Below are the code and all the weights of a small trained network. Each question names an input and a target symbol and asks about switching units off, where a switched-off unit gives its printed mean instead of its output.

import numpy as np


def w(rows, s, z=0):
    codes = np.array(rows[::2]) - 128.0
    scale = np.full(codes.shape[1], s)
    scale[-1] = z or s
    return codes * scale


def f(y):
    return np.maximum(y, 0)


def softmax(a):
    e = np.exp(a - a.max(-1, keepdims=True))
    return e / e.sum(-1, keepdims=True)


def log_softmax(a):
    a = a - a.max(-1, keepdims=True)
    return a - np.log(np.exp(a).sum(-1, keepdims=True))


def net(x, mask):
    ids = ['ΘΛΞΠΣβγδεμτψ'.index(c) for c in x.split()]
    T = len(ids)
    res = E[ids] + P[:T]
    u = 0
    for l in range(2):
        r = res
        for j in range(3):
            rows = slice(2 * j, 2 * j + 2)
            q, k, v = (r @ M[l][rows].T for M in (Q, K, V))
            z = softmax(np.where(np.tri(T) > 0, q @ k.T / 2**0.5, -1e9)) @ v
            o = O[l][rows]
            res = res + np.where(mask[u + j], z, o[:, -1]) @ o[:, :-1]
        u += 3
        y = f(res @ A[l][:, :-1].T + A[l][:, -1])
        res = res + np.where(mask[u : u + 16], y, B[l][:, -1]) @ B[l][:, :-1]
        u += 16
    return log_softmax(res[-1] @ U[:, :-1].T + U[:, -1])


Q, K, V, O, A, B = {}, {}, {}, {}, {}, {}
E = w([
[106,132,158],'Θ',
[102,134,154],'Λ',
[5,223,187],'Ξ',
[137,97,158],'Π',
[106,129,160],'Σ',
[140,98,169],'β',
[135,110,181],'γ',
[144,93,159],'δ',
[159,77,170],'ε',
[136,101,162],'μ',
[163,71,125],'τ',
[67,149,60],'ψ',
],0.018)
P = w([
[133,153,238],'0',
[81,86,254],'1',
[225,211,181],'2',
[53,53,253],'3',
[219,207,158],'4',
[39,64,220],'5',
[201,211,128],'6',
[44,70,182],'7',
[179,216,92],'8',
[48,87,128],'9',
[165,229,34],'10',
[95,96,166],'11',
],0.0081)
Q[0] = w([
[42,3,231],'L0H1',
[152,83,153],'L0H1',
[185,118,80],'L0H2',
[107,174,218],'L0H2',
[133,148,167],'L0H3',
[83,66,211],'L0H3',
],0.0071)
K[0] = w([
[129,77,6],'L0H1',
[184,96,135],'L0H1',
[93,144,161],'L0H2',
[107,137,127],'L0H2',
[122,126,140],'L0H3',
[30,11,226],'L0H3',
],0.012)
V[0] = w([
[11,174,204],'L0H1',
[221,220,223],'L0H1',
[114,207,162],'L0H2',
[224,105,180],'L0H2',
[213,202,150],'L0H3',
[182,145,100],'L0H3',
],0.011)
O[0] = w([
[167,181,152,249],'L0H1',
[210,173,122,132],'L0H1',
[223,161,102,166],'L0H2',
[171,167,141,96],'L0H2',
[1,46,64,104],'L0H3',
[168,144,123,86],'L0H3',
],0.0077,0.016)
A[0] = w([
[163,147,168,154],'L0N1',
[73,126,50,189],'L0N2',
[52,3,177,59],'L0N3',
[160,92,119,225],'L0N4',
[148,177,136,99],'L0N5',
[91,89,183,197],'L0N6',
[67,158,102,137],'L0N7',
[147,140,109,2],'L0N8',
[147,152,143,126],'L0N9',
[112,161,145,133],'L0N10',
[132,130,178,168],'L0N11',
[168,99,109,170],'L0N12',
[76,128,179,165],'L0N13',
[186,62,157,185],'L0N14',
[98,29,141,50],'L0N15',
[77,179,114,49],'L0N16',
],0.016,0.0065)
B[0] = w([
[84,88,145,249],'L0N1',
[146,125,78,171],'L0N2',
[154,167,44,177],'L0N3',
[66,124,171,159],'L0N4',
[84,137,194,233],'L0N5',
[87,190,74,208],'L0N6',
[155,181,159,192],'L0N7',
[110,227,181,135],'L0N8',
[122,120,154,202],'L0N9',
[131,166,113,207],'L0N10',
[71,137,89,219],'L0N11',
[68,45,179,149],'L0N12',
[146,156,94,223],'L0N13',
[77,111,132,191],'L0N14',
[161,214,1,140],'L0N15',
[106,118,156,196],'L0N16',
],0.009,0.011)
Q[1] = w([
[184,110,174],'L1H1',
[156,144,199],'L1H1',
[153,173,211],'L1H2',
[85,124,230],'L1H2',
[84,254,143],'L1H3',
[119,86,101],'L1H3',
],0.0094)
K[1] = w([
[93,82,170],'L1H1',
[97,125,147],'L1H1',
[2,182,126],'L1H2',
[53,140,183],'L1H2',
[179,101,42],'L1H3',
[77,139,42],'L1H3',
],0.0094)
V[1] = w([
[70,99,2],'L1H1',
[46,132,13],'L1H1',
[39,131,27],'L1H2',
[86,61,88],'L1H2',
[80,29,134],'L1H3',
[167,180,70],'L1H3',
],0.0072)
O[1] = w([
[116,139,234,106],'L1H1',
[89,10,118,211],'L1H1',
[180,156,129,206],'L1H2',
[3,128,6,2],'L1H2',
[112,78,113,33],'L1H3',
[107,146,186,185],'L1H3',
],0.0041,0.0095)
A[1] = w([
[169,143,190,32],'L1N1',
[174,181,36,2],'L1N2',
[88,132,129,83],'L1N3',
[171,172,177,14],'L1N4',
[81,6,107,71],'L1N5',
[115,98,193,74],'L1N6',
[152,28,81,107],'L1N7',
[110,143,107,193],'L1N8',
[230,147,151,79],'L1N9',
[194,164,229,121],'L1N10',
[56,217,199,55],'L1N11',
[135,127,125,101],'L1N12',
[48,135,194,98],'L1N13',
[64,131,67,76],'L1N14',
[226,112,90,209],'L1N15',
[198,59,176,219],'L1N16',
],0.012,0.006)
B[1] = w([
[166,101,116,156],'L1N1',
[113,62,166,137],'L1N2',
[124,126,134,143],'L1N3',
[130,113,102,165],'L1N4',
[174,120,61,135],'L1N5',
[103,247,128,148],'L1N6',
[241,202,141,128],'L1N7',
[123,151,140,152],'L1N8',
[63,103,138,142],'L1N9',
[142,135,133,196],'L1N10',
[144,93,112,251],'L1N11',
[120,142,156,128],'L1N12',
[127,95,119,192],'L1N13',
[197,150,159,151],'L1N14',
[114,164,91,129],'L1N15',
[184,101,82,138],'L1N16',
],0.012,0.032)
U = w([
[137,140,143,32],'Θ',
[141,139,131,14],'Λ',
[196,112,147,149],'Ξ',
[131,113,126,112],'Π',
[135,138,137,35],'Σ',
[121,110,134,160],'β',
[108,128,180,142],'γ',
[132,108,115,123],'δ',
[132,80,80,240],'ε',
[116,103,135,204],'μ',
[164,130,58,7],'τ',
[136,254,83,255],'ψ',
],0.02,0.0038)

Each question gives the input, a string of symbols that net reads in full, and the target symbol t.
The units are the heads (2 rows each of Q, K, V and O) and the neurons (one row each of A and B). Each row of codes is followed by its name. A weight is (code - 128) times the scale printed after its matrix; where a second scale follows, it is the last column's (O, A, B and U).
mask holds one flag per unit, layer by layer, with each layer's heads first. A switched-off unit (its flag False) gives its mean, the last column of its rows in O or B, instead of its output. The means were averaged over made-up inputs and are rounded, as every weight is.
A unit's drop is (log p(t) with every unit on - log p(t) with that unit switched off) / (log p(t) with every unit on - log p(t) with every unit switched off).
The circuit of an input: a set's keep is (log p(t) with only the set's units on - log p(t) with every unit switched off) / (log p(t) with every unit on - log p(t) with every unit switched off). Starting from the 12 units with the biggest drops (on a tie, the unit counted first), units are removed one at a time, each time the one whose removal leaves the highest keep (on an exact tie, the one counted first), for as long as the keep stays at least 0.8.
units of the circuit, in order: the units of the circuit, biggest drop first
unit that matters most: the unit with the biggest drop
top k neurons: the k neurons with the biggest drops, biggest first
k most important neurons of layer l: the k neurons of layer l with the biggest drops, biggest first
heads that matter: for each layer, one digit per head in row order, 1 if its drop is at least 0.15 and else 0, layers parted by /
drop when u is switched off: that unit's drop, to one decimal
input γ Ξ γ ψ ψ ψ Λ τ, target ψ: top 2 neurons	[L0N15; L1N11]
input ψ ψ Σ β ε Π Ξ ψ ψ ψ, target ψ: top 3 neurons	[L1N11; L1N13; L0N2]
input ψ Σ Ξ Π δ ψ Ξ Ξ ψ ε Θ, target Ξ: 2 most important neurons of layer 1	[L1N1; L1N10]
input Θ Ξ ψ γ ψ ψ ψ ψ ε Ξ Σ, target Ξ: top neuron	[L1N1]
input β ε ε ε Θ Π, target ε: units of the circuit, in order	[L1H2; L0H1; L0N7]
input Π Ξ Ξ ψ Ξ β γ ε, target ε: heads that matter	111 / 110
input γ Ξ ψ Ξ γ Θ ψ β Σ, target Ξ: heads that matter	000 / 010
input γ β ψ ε γ ε γ δ, target ε: units of the circuit, in order	[L0H1; L1H2]
input Ξ ψ ψ ψ Ξ β Ξ ε ψ ψ ε ψ, target ψ: 3 most important neurons of layer 0	[L0N2; L0N1; L0N14]
input Π ψ ε Θ β ψ ψ δ, target ψ: heads that matter	100 / 000
input β γ μ ψ ψ τ, target ψ: top 2 neurons	[L1N11; L0N15]
input Λ γ ψ ψ μ Π, target ψ: 2 most important neurons of layer 0	[L0N15; L0N3]
input Π δ ψ Ξ, target ψ: top 3 neurons	[L0N6; L0N13; L0N11]
input ψ β Θ ψ γ ε ψ Ξ Θ, target Ξ: unit that matters most	L0N6
input ψ ε τ, target τ: top 4 neurons	[L1N5; L0N12; L1N7; L1N6]
input ψ μ Ξ Ξ Π Θ ψ μ, target ψ: top 2 neurons	[L1N11; L0N3]
input ψ ψ Ξ δ ψ δ ψ ψ ψ Π, target ψ: top 2 neurons	[L1N11; L1N13]
input ψ β δ Ξ Ξ τ Ξ ψ ψ β, target ψ: top 2 neurons	[L1N11; L1N13]
input Ξ γ Λ β ψ Π Ξ Ξ ψ γ, target ψ: top 2 neurons	[L1N11; L1N13]
input γ ψ ψ Θ, target ψ: unit that matters most	L0H1
input ψ δ Θ ψ Ξ ψ ψ ε, target ψ: 2 most important neurons of layer 0	[L0N15; L0N3]
input ψ ε Ξ γ ψ Ξ τ ε, target τ: top 2 neurons	[L1N5; L1N6]
input τ Σ ε β, target ε: top 2 neurons	[L1N5; L0N14]
input Ξ ψ τ μ, target ψ: 2 most important neurons of layer 1	[L1N11; L1N14]
input β ψ Λ γ, target ψ: drop when L0H1 is switched off	0.7
input ψ μ ψ Σ, target ψ: drop when L0H1 is switched off	0.7
input ψ ε γ Θ ψ Λ, target ψ: unit that matters most	L0H1
input μ ψ Ξ ψ ε Ξ ψ ψ Ξ ψ Λ, target Ξ: drop when L0H1 is switched off	0.2
input Ξ Ξ Ξ β ψ β Ξ Ξ ψ ψ ψ, target Ξ: drop when L1N3 is switched off	0.0
input Ξ γ μ Ξ ε ψ ψ δ Λ γ Λ, target Ξ: 3 most important neurons of layer 1	[L1N1; L1N10; L1N11]
